B:
1: [-425 -316  624 -102 -231  625 -186  -26  143  163 -231  186 -436  -84
  -45   88 -157 -105   98   45  402 -303 -117  -68  443 -230  105  183
  321 -417  433 -319  510  157 -154  142]
2: [ 107  -42   26  127  -24   49  418   18 -128  156 -147   81  253  -25
  145  137  -51   24 -147 -177 -293  434  193  150 -358 -156   12 -110
 -254  102 -290 -246  218 -168  -34   51]
3: [ 154  555  -77   35  318 -228  -87 -202 -382  174 -338 -212  131   33
  339   67 -203  206   24 -173   61   81   63 -147  -99  -95   21  282
 -163  432   16   -8  229  461  182 -200]
4: [ 156  346  -40   58  132 -194  321 -172 -378  134 -122   56  200  102
  329  122  -83  160   19 -122 -282  450  220  119 -257 -245  115  -82
 -347  332 -398 -253  109 -260   68 -264]
5: [ 207 -150 -147  103  -69 -106  466   71   -8  136   14   88  310  -66
    7   41   56   -4 -103 -243 -355  487   68  158 -446  -16  112 -211
 -247   28 -279    0  -27 -214 -105   43]
6: [  63  224 -130 -252    0 -370  -76 -218  -59   60  217  139 -207   77
   26 -174  147  133  411  -63   -9  107 -315  -19  174   78  458  -61
    8  -57   72  338 -367 -215 -133 -386]
7: [-118   64  452   26   70  461  -49 -265  -94  170 -455  226   43   43
   22   22   67  -13  131 -359   96 -251   54 -109 -105 -511   32 -101
    4   30  187 -512  299   -5  158 -224]
8: [ 333 -278 -386  119 -119 -303  571  228   90  120  160  -14  381 -151
  -61   16   58  -16 -203 -215 -463  667   -5  203 -548  262  123 -182
 -266  -36 -315  290 -136 -129 -220  230]
9: [ -92  -90  162  -46  -19   64 -148  -11   25  151  -70  -98 -164 -152
  -26   16 -174  -24   76  -59  332 -113 -179 -137  227   31  204  210
  167 -142  320  137  192  429  -76   23]
10: [-178 -196  173 -102 -243  293   81  108  137  154 -183  190 -261   31
   86   66  -45   47  -42   58 -103  145  -78  107   86   55  -59  192
   94 -287  141 -111  418  -14 -266  353]
11: [ 440 -170 -349  300  125 -259  470  158  -20  166  -78 -239  687 -282
 -111   43  -39  -69 -298 -476 -232  445   90   -9 -725  101   62 -154
 -297  216 -209  221  -71  359   55  110]
12: [ -53 -159  243   34   38  179 -136  -85   63  155 -161  -49   23 -207
 -165  -32  -64 -108   97 -291  358 -252 -163 -209   55 -138  229   27
  150 -119  359   27   97  417   37 -112]
13: [  35 -126  -15   -9   -2  -92  -52   47   64  145   -3 -149   -3 -205
  -89  -20 -130  -33   24 -135  232    3 -202 -126   67  142  225  147
  110 -113  256  299   40  446  -94   47]
14: [ 250  294 -100  139  185 -227  352 -131 -342  146 -137  -48  361   15
  242  102  -82  111  -54 -236 -243  424  209   65 -385 -204  109  -99
 -356  374 -359 -155   62  -72  120 -240]
15: [  95  263  -10  -23  202 -210 -128 -191 -192  142  -97 -145   44  -74
   78  -31 -112   78  164 -201  229  -52 -120 -186   48  -63  267  117
  -18  167  156  169  -19  383   98 -294]
16: [ 185 -115 -250   33  -98 -248  386  121    1  120  126   19  163  -67
   50   33  -10   44  -82  -89 -310  526  -27  158 -272  181  156  -61
 -183  -33 -227  200  -49 -124 -197  106]
17: [ -14  240   63 -105  110 -167 -162 -188 -167  128  -34  -71 -142  -28
  110  -25 -117   91  219  -67  239  -45 -157 -132  227  -50  288  151
   40   53  173  137   17  227   -1 -270]
18: [ -22   77  163 -165  -78  172   57 -255   37   92 -152  438  -77  183
  -33 -142  343   63  329 -304 -231  -12 -144   49 -141 -280  186 -282
  -39 -105   57 -224 -110 -499  -41 -287]
19: [-279  487  565 -155  191  230 -405 -479 -368  145 -302  106 -371  124
  266   37 -165  126  406  -36  475 -404  -28 -212  507 -531  277  164
  118  133  288 -411  288  102  190 -565]
20: [  31 -198   36  -85  -52  -33  -67  -70  163  103   93   59  -27 -158
 -253 -161  106  -90  227 -270  182 -116 -318 -124   31   28  379 -117
  141 -226  296  282 -229  131  -92 -168]
21: [ 190 -276 -115   87 -126  -43  458   70   97  121   63  156  293  -87
 -117  -15  147  -62  -53 -297 -343  420   -4  150 -450  -27  179 -304
 -194  -86 -213   17 -119 -292 -127   23]
22: [ -73  157  -40 -185  -38 -233 -153  -26  -76  111   84  -96 -341  -21
  171    2 -194  137  153  169  182  121 -221  -38  371  224  256  334
  108  -94  169  319   99  245 -194   -8]
23: [ 214  372 -238  -78  156 -325   35 -163 -172  121 -113    2   96   91
  173  -79   86  191  154 -219 -199  214 -109  -28 -207   47  132   43
 -154  219  -43  187  -95   50   17 -191]
24: [-117 -142  450   97   15  573   -3 -109   31  203 -521  154  106  -58
  -54   58   24  -76  -28 -384  119 -248   50 -118 -191 -403  -85  -33
   53  -50  263 -471  429  224  120   26]
25: [ 226  140 -295 -169  -29 -320  145 -134   52   75   94  223   62  112
  -36 -208  337  122  262 -274 -361  267 -242   73 -279  100  257 -213
 -124  -17  -51  296 -386 -337 -125 -210]
26: [ -95  -29  298  -16   43  186 -136 -156  -36  145 -173   17  -67 -110
  -51  -12  -71  -47  157 -210  321 -219 -118 -169  144 -218  231   33
  124  -69  290  -78  129  271   46 -198]
27: [ 173 -309 -217   22 -134  -85  242  173  219  134   16   23  174 -162
 -167  -67  109  -42  -87 -248 -200  272 -177   44 -329  244   93  -51
  -24 -189   65  314  -53  126 -196  251]
28: [ 370  172 -465   83   54 -535  502   84 -200  114  129 -102  341  -20
  219   69  -55  150 -134 -100 -469  766   95  192 -449  200  129  -52
 -394  256 -474  249 -104 -128 -116   12]
29: [ 357   44 -393   95    7 -428  552   80 -130  106  129  -10  384  -32
  120   38   27   86 -117 -186 -495  718   88  205 -516  121  150 -175
 -376  185 -455  180 -149 -237 -116   -5]
30: [-110 -390  225   60 -105  271  -17  123  171  171 -139  -79  -34 -252
 -158   43 -154 -140  -86 -138  290 -103 -138 -111   76   23  107  146
  192 -264  338   58  289  467 -116  235]
31: [  27  193 -154 -140  -42 -165   28   29  -61  143 -109   -3 -165   86
  247   25  -83  207   17   71 -163  289 -110   56   29  227   -2  303
  -33   -3   18  182  221  129 -187  190]
32: [-113  236  357 -116  100  149 -160 -381 -170  116 -171  211 -136   81
   41  -64   72   38  371 -235  203 -238  -96 -125  158 -424  310 -123
   31   35  169 -263   -4 -129  119 -508]
33: [ 199 -170 -244  -14  -71 -118  182   82  179  127  -32   57  177  -82
 -154 -119  188    9    5 -319 -228  215 -211   15 -359  196  101  -86
  -46 -116   85  302 -133   90 -142  132]
34: [  83  -78   74  -45  -45  182  133 -137  118  128 -215  312  148   57
 -143 -128  317   -4  146 -430 -233    5 -116    3 -351 -203   91 -276
  -57  -87   88 -137  -84 -231   -8 -119]
35: [ -51  277 -110 -184   21 -350 -162    3 -177  125   82 -202 -359  -17
  294   52 -309  194  102  270  198  203 -187  -45  428  297  216  475
   71    4  126  378  186  369 -196   43]
36: [ 209  459 -175  -61  108 -372  314 -239 -363   84   34  170  132  204
  318   14   85  216  182 -115 -416  514   96  163 -244 -180  237 -175
 -374  317 -444  -96 -159 -522   15 -415]
37: [ 141  -10   43  236   80   57  380   56 -208  188 -265 -107  353 -111
  186  213 -225   10 -278 -193 -144  385  273   64 -377 -165  -66   32
 -253  221 -243 -261  384  176   58  114]
38: [-147  422  228 -284   48  -83 -206 -413 -229   74   18  266 -370  214
  188 -104   80  168  519  -14  109  -88 -178  -39  373 -287  420  -41
   22   18   86 -101 -136 -358   -5 -588]
39: [-191  119  299 -161  -24  112 -182 -220  -92  116  -71  124 -319   35
   83  -23  -61   47  285   -6  249 -139 -155  -85  354 -183  282   97
  127 -113  234  -90  126   10  -51 -248]
40: [-221   74  346 -194  -67  177 -182 -225  -37  115  -72  205 -355   56
   53  -26  -13   39  312   -8  218 -155 -170  -58  357 -210  285   41
  147 -173  247 -128  113 -107  -83 -245]
41: [ 183  -80 -248  -27 -155 -268  501   69  -12   89  179  191  125   38
   85    8  108   80   -3  -69 -506  660    6  270 -323  107  194 -205
 -262  -42 -385   96 -132 -509 -245   24]
42: [ 216  170 -116  148  222  -77   29   -6 -133  199 -388 -249  322 -136
   94   55 -144   69 -164 -333   32   68   18 -168 -335   25  -92  215
 -111  264  117   87  264  662  132  108]
43: [ -92   43  115 -192  -64  -51 -151 -151   10  105   67  104 -280   -5
  -14  -83   10   44  302  -35  183  -66 -265  -67  283   -6  338   54
  133 -175  234  164  -67   15 -121 -204]
44: [-268   42  519 -111   13  364 -272 -277  -65  142 -214  152 -286  -16
   -1  -12  -60  -29  295 -130  420 -381 -122 -176  365 -382  259   41
  199 -136  373 -283  218  114   54 -311]
45: [ 221 -163 -416   95 -131 -351  494  341  -14  156  119 -193  179 -142
  178  153 -227   82 -341   98 -370  786   53  230 -294  439  -10  198
 -223   -9 -321  340  192  138 -310  486]
46: [  13   57   50  -69   70 -116 -157 -118  -34  133   -9  -86  -77 -115
  -38  -62  -73   13  187 -143  281 -102 -223 -162  162   13  310  104
  107  -46  265  228  -44  336  -20 -180]
47: [ 281   96 -229  198  130 -273  389   78 -224  168  -95 -205  407 -136
  179  142 -202   59 -230 -190 -205  511  172   57 -414   42   38   47
 -306  283 -300   59  149  227   26   62]
48: [-131 -287  240   12 -100  250  -71   57  133  164 -136  -44  -97 -205
 -118   31 -137  -94  -14 -118  295 -129 -150 -118  123   -6  137  145
  187 -256  340   44  264  405 -111  155]
49: [ 265  465 -295 -116  186 -428   23 -230 -202  108  -71   43  113  131
  166 -128  148  227  231 -254 -238  219 -141  -27 -230   28  192  -24
 -193  258  -72  232 -231  -48   46 -319]
50: [  29  287  -93 -159   -9 -145   21  -75 -120  132 -130   92 -155  145
  264   -1  -10  219  106   16 -199  251  -89   63   14   84   42  193
  -63   52  -25   72  146  -44 -127   18]
51: [ 281 -353 -337   50 -210 -236  588  194  178   94  223  160  307  -93
 -134  -45  193  -35 -102 -226 -530  654  -60  255 -524  200  192 -317
 -237 -148 -319  237 -237 -396 -272  161]
52: [ 447  -25 -429  176   75 -413  522   73  -73  127   75  -76  559 -120
  -12  -11   84   24 -139 -384 -432  597   52  112 -670  104  157 -254
 -366  210 -368  242 -252  -64  -18  -45]
53: [  89  569 -291 -282   38 -441    5 -156 -254   92    5  107 -262  284
  421  -41   19  362  240  137 -331  412 -139  119   88  185  124  232
 -151  161 -153  219  -14 -226 -166 -120]
54: [-241  165  227 -231  -63   22 -232 -151 -101  109   -5   79 -482   61
  183   13 -155  112  276  179  264  -52 -194  -44  521  -25  273  271
  168 -149  228   33  194   49 -158 -139]
55: [ 150 -182 -149   -6 -180 -127  460   62   58   99  144  215  141    4
  -16  -23  143   17   -4 -144 -425  519  -22  222 -329   36  196 -248
 -202 -112 -280   47 -127 -460 -215   26]
56: [ 173    2  -82   83  -23 -103  432  -10 -121  129  -35  113  254    3
  114   71   26   49  -60 -192 -351  474  124  162 -373 -108  117 -180
 -273  104 -316 -114   30 -281  -62  -45]
57: [ 176  444  -83   73  282 -137  -15 -134 -309  192 -406 -195  220    7
  286   79 -168  177  -66 -241  -14  106   86 -132 -238  -78  -76  249
 -175  384   13  -44  281  493  173  -67]
58: [ -61  131 -202 -208  -87 -391 -114  128  -61  117  188 -217 -433  -51
  253   53 -321  190   54  362  148  296 -254   14  463  488  211  532
  126 -129  139  530  183  378 -343  230]
59: [  25  -40  309  113  202  214 -154 -226  -52  163 -285  -75  221 -217
 -199  -54  -17 -141  137 -498  420 -398  -89 -309  -87 -366  250 -100
   88   62  357 -110   38  477  247 -341]
60: [ -57 -276  179    2  -68  178  -66   12  149  151  -77   -9  -32 -205
 -194  -33  -44 -115   62 -220  276 -154 -203 -140   65  -21  224   39
  175 -227  346  111   89  351  -71   35]
61: [  95  152 -240  -67  -19 -216   91  121  -79  157 -131 -116  -64   19
  264   66 -157  188 -113   62 -175  368  -63   59  -65  301  -65  358
  -70   45  -13  239  284  285 -187  306]
62: [ -79   11  190 -183  -57   32 -127 -239   45   93   51  243 -205   25
 -114 -154  173   -2  404 -189  143 -157 -275  -73  183 -162  406 -156
  122 -195  235   51 -215 -189  -72 -367]
63: [ 108 -164  -16  126  -98   38  457  104  -49  153  -76   75  230  -66
   89  130  -55    0 -184 -137 -297  479  146  180 -352  -53   31  -99
 -217   14 -273 -152  193 -158 -109  153]
64: [-191  260  184 -169  -74  129  -27  -73 -180  155 -248  134 -361  188
  397  124 -168  212   62  194  -75  184   20   94  247  -48  -54  338
    2  -15   11 -224  494  -50 -148  119]
65: [-240  -45  377  -74  -44  276 -198  -83  -30  154 -198    8 -287  -81
   59   69 -209   -6  104    8  374 -199 -107 -123  353 -135  148  237
  199 -160  338 -122  377  309  -58    8]
66: [ 218  483 -150  -50  314 -431 -166 -320 -284  111  -22 -155  118  -27
   88 -118  -19  125  299 -291  199  -43 -169 -224   -5  -80  388   16
  -85  314  108  279 -279  300  184 -551]
67: [ -50  146  -77  -55   58 -223 -188  122 -139  174  -71 -392 -249 -164
  260  129 -465  136  -90  227  350  126 -136 -122  373  341   73  632
  124   14  240  368  421  792 -153  268]
68: [ 177   51 -174   93   29 -218  299   72 -141  151  -39 -109  194  -78
  177  109 -154   80 -144  -80 -185  454   74   82 -234   85   71   80
 -208  130 -200   90  146  112  -81   93]
69: [  99  222 -244   20    2 -348  285  162 -283  155   -5 -218  -15   -5
  452  227 -381  212 -233  248 -217  664  146  166  -24  265  -17  385
 -232  181 -314  139  392  167 -194  281]
70: [ -10  -75  293   64  112  223 -119 -179  -13  163 -244  -15  126 -171
 -166  -41  -19 -114  128 -412  338 -307  -99 -231  -50 -300  226  -75
   88  -13  322 -112   61  356  153 -255]
71: [-102 -149  208  -91  -83  130  -76  -77   93  123  -24  105 -156  -85
 -112  -59   14  -54  191 -145  207 -119 -209  -82  158  -77  276  -15
  148 -226  266   52   25   78  -94 -105]
72: [-115    5   71 -128  -53  -60 -145    2  -10  140    9  -83 -277  -80
   73   11 -197   58  103   92  246   14 -198  -73  332  147  211  295
  150 -156  253  226  185  323 -169   55]

[-171   67  337 -238 -159   43  104   58 -103 -197  130   89  389 -199
  -58  -27 -102   55  236 -115   -1 -165  196  264 -176 -353   38]
24
[ -87   24  -75   58   65  -62 -177  -66  -24  146 -132   66 -139 -144
   66  112  188  -51  -62 -142  -31  -75 -143 -247  -46  176   -9]
23
[ -54    4  122   -4 -114  -32  -88    5  -69   98   30  -27   40 -257
 -104   18   -6   63   86    8   38 -195   -7  -95  -55  -67   27]
15
[ -21   53 -114  -82  106   19  -23   -3   -1   58  -77   80   40  -20
   37   19   -4  -99  -47   32    4   62   66  -52  -68   55   17]
43
[-198  118   99  -23  248  -35 -203 -113 -103  -83 -126  126   52 -107
  184  150  249 -100  -88 -425  -73   58 -139   79 -137  365  -96]
4
[ 129   13   64  -75  -87   14   74  107   85  -65   71  -88  298  -22
  -98   62 -128  -22  107   -5 -131  -37  108  106    0 -347  195]
48
[ 106   43   -6  -62   47  -25   -2   23  162 -138    7 -147  331   39
   52  218   36 -108   18 -148 -199   35   43   44  -36 -289  212]
30
[-144   67  241  105  112 -111 -305 -124  -68  -62  -50  -67   80 -246
   97  256  307    6  -17 -506 -127 -118 -261   -6  -94  245  -21]
3
[ 112   -8 -344  -62   16   35   64   58   91  228  -94   52  -84   41
  -52  -45 -123 -117  -65  354   47   57  146 -273   17 -114  101]
51
[-222   98   21 -149  128   55  -28  -21 -189   53  -95  298  -44 -112
   50 -114    6  -59  -27  -48  112   46   79   69 -150  291 -162]
38
[-164   25  135 -144 -178  -19   24   -7  -19  -50   36   45  184 -189
   11   75   55   14  165  -66  -13 -224   85 -103 -143 -379   79]
70
[ -58   61   75 -161   20   65   78   81  -90  -32   -2  173  154  -53
  -48  -97 -137  -35   66    0    9   40  145  194  -80   -8  -13]
40
[ 231   36   92   90  133   22 -130   85  -34   84   57 -174  131 -116
 -197  -15 -183   15  -70   50  -18   88  -25  227   73  293   40]
35
[  95   27   84   20   21    4  -76   53  -22   54   39  -90  127 -139
 -124   15  -97   14   14   22  -18  -24   11   82    6   54   59]
68
[ -51   51   47  -14   68  -20 -115  -24  -37   31  -38    8   59 -135
   16   75   64  -35  -17 -116  -22  -33  -34  -23  -66  100    9]
17
[ -66   41  205   46   -3  -88 -221  -97    9  -54   30 -198  185 -262
   30  241  185   24   29 -248  -67 -178 -121  -76  -92  -43   72]
42
[ -27   25 -184 -119   15   26   42    6   37   98  -70   85   27  -23
   18   -1  -36  -96  -15  175   40    5  138 -176  -74 -138   62]
21
[  -8   45  -24 -124   16    8    4  -17   66  -51   10  -73  230  -66
   24  104   -7  -72   14   60   -6  -22  133  -51 -104 -228  110]
60
[  34   -8   58  -57 -155   24   21   75  -41  126   71  -32   82 -204
 -184  -76 -175   63  105  223   85 -152  120  -52  -22 -174   62]
46
[-127  -32   80   10 -222  -33  -97   -3 -135  255   13   42 -148 -367
 -158  -73  -12  124  117  161  157 -320  -12 -289  -58  -50  -30]
66
[ 132  -20   10   36  -88   35  -46  100  -94  267   57  -51  -66 -231
 -289 -173 -259   96   28  351  157  -91   75  -37   58  117    4]
28
[ -70   -6 -267  -67  -42   30    9   13  -60  328 -114  184 -259 -127
  -64 -140  -76  -41  -32  375  192  -72  116 -368  -51   42  -37]
25
[  57   38 -312   -2  172  -52 -103  -84  191   62 -152  -95   30   69
  163  244  177 -194 -153   -6  -95   82  -17 -329  -41  -73  151]
27
[ 218   82  113  152  318  -31 -238   13   29  -62  -15 -204  195  -21
  -26  174   17  -71 -158 -317 -193  207 -183  312   72  455   54]
69
[ 359   31 -105  179  265  -23 -171   70  122   75  -44 -232   91   62
  -90  139  -67 -102 -184  -83 -187  224 -140  130  153  324  138]
58
[ -34    9 -282  -59   13  -40  -12  -39  132  107 -142   45  -26   23
  120  147  135 -149  -45   50  -61  -31   33 -381  -62 -228  132]
20
[-224   94   21  -74  181   25 -138  -77 -204  111 -107  216 -113 -189
   54  -81   63  -46  -83  -40  164   29    8   -7 -144  449 -200]
36
[  -2   -9   67  -85 -201  -15   64   70   49   -6   46  -12  189 -118
  -72   61  -43   15  167    1  -85 -177   79  -72  -45 -423  163]
12
[  87   21 -170  -74   46   75   54  101  -36  196  -47  119  -53  -18
 -128 -157 -211  -56  -37  295   91   84  150  -26   12   99    7]
41
